Below are the code and all the weights of a small trained network. Each question names an input and a class and asks about switching units off, where a switched-off unit gives its printed mean instead of its output.

import numpy as np


def w(rows, s, z=0):
    codes = np.array(rows[::2]) - 128.0
    scale = np.full(codes.shape[1], s)
    scale[-1] = z or s
    return codes * scale


def norm(h):
    return h / np.sqrt((h * h).mean(-1, keepdims=True) + 1e-5)


def f(y):
    return y / 2 * (1 + np.tanh(0.7978845608 * (y + 0.044715 * y**3)))


def log_softmax(a):
    a = a - a.max(-1, keepdims=True)
    return a - np.log(np.exp(a).sum(-1, keepdims=True))


def net(x, mask):
    res = np.array(x, float).reshape(1, 5) / 4 @ E
    u = 0
    for l in range(3):
        y = f(norm(res) @ A[l][:, :-1].T + A[l][:, -1])
        res = res + np.where(mask[u : u + 13], y, B[l][:, -1]) @ B[l][:, :-1]
        u += 13
    return log_softmax(norm(res)[-1] @ U[:, :-1].T + U[:, -1])


A, B = {}, {}
E = w([
[183,63,254,121,157],'x0',
[103,49,117,191,78],'x1',
[209,138,114,134,59],'x2',
[128,129,127,127,125],'x3',
[177,113,70,177,214],'x4',
],0.0093)
A[0] = w([
[118,183,73,129,125,105],'0.n0',
[141,127,116,118,128,141],'0.n1',
[120,229,174,81,192,41],'0.n2',
[52,165,167,156,158,66],'0.n3',
[64,145,162,190,142,58],'0.n4',
[53,146,53,159,78,97],'0.n5',
[190,59,190,181,212,154],'0.n6',
[98,65,128,188,82,58],'0.n7',
[123,168,136,41,145,67],'0.n8',
[117,144,109,176,191,123],'0.n9',
[149,102,246,79,93,102],'0.n10',
[64,140,194,74,21,2],'0.n11',
[254,184,143,158,49,17],'0.n12',
],0.0094,0.0077)
B[0] = w([
[138,237,206,180,120,169],'0.n0',
[119,157,117,130,111,141],'0.n1',
[227,153,85,57,51,162],'0.n2',
[75,112,57,50,149,129],'0.n3',
[188,24,75,2,141,117],'0.n4',
[94,196,121,169,87,215],'0.n5',
[77,243,101,203,85,254],'0.n6',
[102,93,49,150,74,152],'0.n7',
[123,114,82,66,135,142],'0.n8',
[129,138,100,76,64,161],'0.n9',
[90,240,96,210,109,217],'0.n10',
[10,164,150,17,10,164],'0.n11',
[202,136,73,130,34,168],'0.n12',
],0.0056,0.0052)
A[1] = w([
[35,155,165,146,177,135],'1.n0',
[104,101,187,74,103,78],'1.n1',
[69,186,50,128,110,157],'1.n2',
[117,112,178,95,99,107],'1.n3',
[136,70,111,192,21,103],'1.n4',
[51,61,124,140,168,107],'1.n5',
[59,76,127,62,223,86],'1.n6',
[82,17,124,185,83,2],'1.n7',
[173,140,97,199,175,145],'1.n8',
[161,49,214,147,150,202],'1.n9',
[195,65,73,157,248,115],'1.n10',
[163,111,75,163,200,86],'1.n11',
[173,115,242,137,160,124],'1.n12',
],0.012,0.0078)
B[1] = w([
[222,92,113,152,60,181],'1.n0',
[82,139,100,116,71,131],'1.n1',
[158,117,195,221,102,254],'1.n2',
[76,98,98,123,85,132],'1.n3',
[119,56,88,124,207,207],'1.n4',
[199,131,100,55,174,144],'1.n5',
[234,63,84,126,48,135],'1.n6',
[119,43,2,180,171,149],'1.n7',
[29,107,202,50,16,185],'1.n8',
[111,211,54,174,112,144],'1.n9',
[73,154,111,57,8,146],'1.n10',
[60,134,165,102,74,140],'1.n11',
[138,202,25,245,103,144],'1.n12',
],0.0092,0.0095)
A[2] = w([
[166,178,123,68,142,69],'2.n0',
[144,126,55,193,57,139],'2.n1',
[206,63,105,70,235,193],'2.n2',
[113,72,199,77,185,94],'2.n3',
[190,239,144,6,254,162],'2.n4',
[182,227,173,73,105,253],'2.n5',
[95,91,206,106,157,91],'2.n6',
[140,135,4,155,47,113],'2.n7',
[165,198,112,225,177,107],'2.n8',
[255,94,98,150,87,104],'2.n9',
[154,123,115,132,45,155],'2.n10',
[98,169,87,133,137,86],'2.n11',
[234,74,89,77,69,80],'2.n12',
],0.0096,0.0062)
B[2] = w([
[133,87,72,144,90,128],'2.n0',
[150,159,133,80,195,247],'2.n1',
[128,75,202,147,207,139],'2.n2',
[175,254,137,125,127,116],'2.n3',
[111,28,38,185,139,155],'2.n4',
[90,18,77,151,166,255],'2.n5',
[104,176,161,147,58,115],'2.n6',
[143,185,132,74,148,216],'2.n7',
[129,134,182,126,172,176],'2.n8',
[117,130,191,37,173,170],'2.n9',
[122,121,195,97,217,221],'2.n10',
[66,180,111,143,163,122],'2.n11',
[135,188,179,116,206,145],'2.n12',
],0.0089,0.0094)
U = w([
[84,252,137,242,149,111],'0',
[23,143,142,71,34,118],'1',
[118,71,3,168,146,131],'2',
[107,114,177,145,138,250],'3',
[167,137,168,57,166,134],'4',
[160,87,181,177,104,58],'5',
[236,181,87,133,26,9],'6',
],0.017,0.012)

Each question gives the input, the list of numbers given to net, and the class t.
The units are the neurons (one row each of A and B). Each row of codes is followed by its name. A weight is (code - 128) times the scale printed after its matrix; where a second scale follows, it is the last column's (A, B and U).
mask holds one flag per neuron, layer by layer. A switched-off neuron (its flag False) gives its mean, the last column of its row in B, instead of its output. The means were averaged over made-up inputs and are rounded, as every weight is.
A unit's drop is (log p(t) with every unit on - log p(t) with that unit switched off) / (log p(t) with every unit on - log p(t) with every unit switched off).
The circuit of an input: a set's keep is (log p(t) with only the set's units on - log p(t) with every unit switched off) / (log p(t) with every unit on - log p(t) with every unit switched off). Starting from the 12 units with the biggest drops (on a tie, the unit counted first), units are removed one at a time, each time the one whose removal leaves the highest keep (on an exact tie, the one counted first), for as long as the keep stays at least 0.8.
units of the circuit, in order: the units of the circuit, biggest drop first
top k neurons: the k neurons with the biggest drops, biggest first
top k neurons in layer l: the k neurons of layer l with the biggest drops, biggest first
input [-2,2,-6,6,7], class 1: units of the circuit, in order : (1.n8; 1.n10)
input [8,-3,-5,1,6], class 0: units of the circuit, in order : (1.n12)
input [2,0,-8,-1,-6], class 4: top 4 neurons in layer 1 : (1.n6; 1.n0; 1.n8; 1.n5)
input [-4,2,8,5,7], class 4: top 2 neurons : (0.n12; 2.n10)
input [8,8,4,1,8], class 0: top 4 neurons : (1.n9; 2.n5; 1.n12; 0.n6)
input [6,5,4,-4,-7], class 1: top 2 neurons in layer 0 : (0.n11; 0.n0)
input [-2,-5,-7,-7,8], class 1: units of the circuit, in order : (1.n10; 1.n8)
input [2,-7,5,-7,3], class 2: units of the circuit, in order : (1.n2; 2.n4)
input [8,-1,8,-4,-5], class 0: units of the circuit, in order : (1.n12; 1.n9)
input [4,4,-4,3,-5], class 1: top 3 neurons in layer 2 : (2.n5; 2.n8; 2.n12)
input [2,-6,-6,6,1], class 2: units of the circuit, in order : (0.n2; 2.n4)
input [5,7,-5,-8,8], class 1: units of the circuit, in order : (1.n10; 1.n8)
input [-7,5,-2,-3,-5], class 0: top 2 neurons : (1.n8; 2.n5)
input [-6,4,8,-7,5], class 4: top neuron in layer 0 : (0.n6)
input [7,8,1,4,4], class 2: top 3 neurons in layer 0 : (0.n7; 0.n0; 0.n5)
input [-7,7,-6,2,0], class 0: top 2 neurons : (0.n5; 2.n5)
input [-5,6,3,8,0], class 3: top 3 neurons in layer 0 : (0.n6; 0.n5; 0.n10)
input [4,1,3,-5,-7], class 1: top 2 neurons : (0.n11; 1.n2)
input [3,2,5,-1,-3], class 4: top 2 neurons : (1.n8; 1.n2)
input [8,-8,-3,-5,1], class 0: units of the circuit, in order : (1.n12)
input [-5,5,0,5,6], class 1: top 2 neurons : (1.n8; 0.n6)
input [-4,-1,4,6,1], class 3: top 2 neurons in layer 1 : (1.n12; 1.n9)
input [1,3,7,3,-6], class 4: top 3 neurons : (1.n8; 0.n12; 1.n4)
input [4,7,2,-1,-6], class 2: top 3 neurons : (1.n4; 1.n7; 1.n8)
input [-5,2,2,-1,5], class 0: top 2 neurons : (0.n5; 1.n2)
input [2,1,5,-3,0], class 4: top 2 neurons : (0.n12; 1.n2)
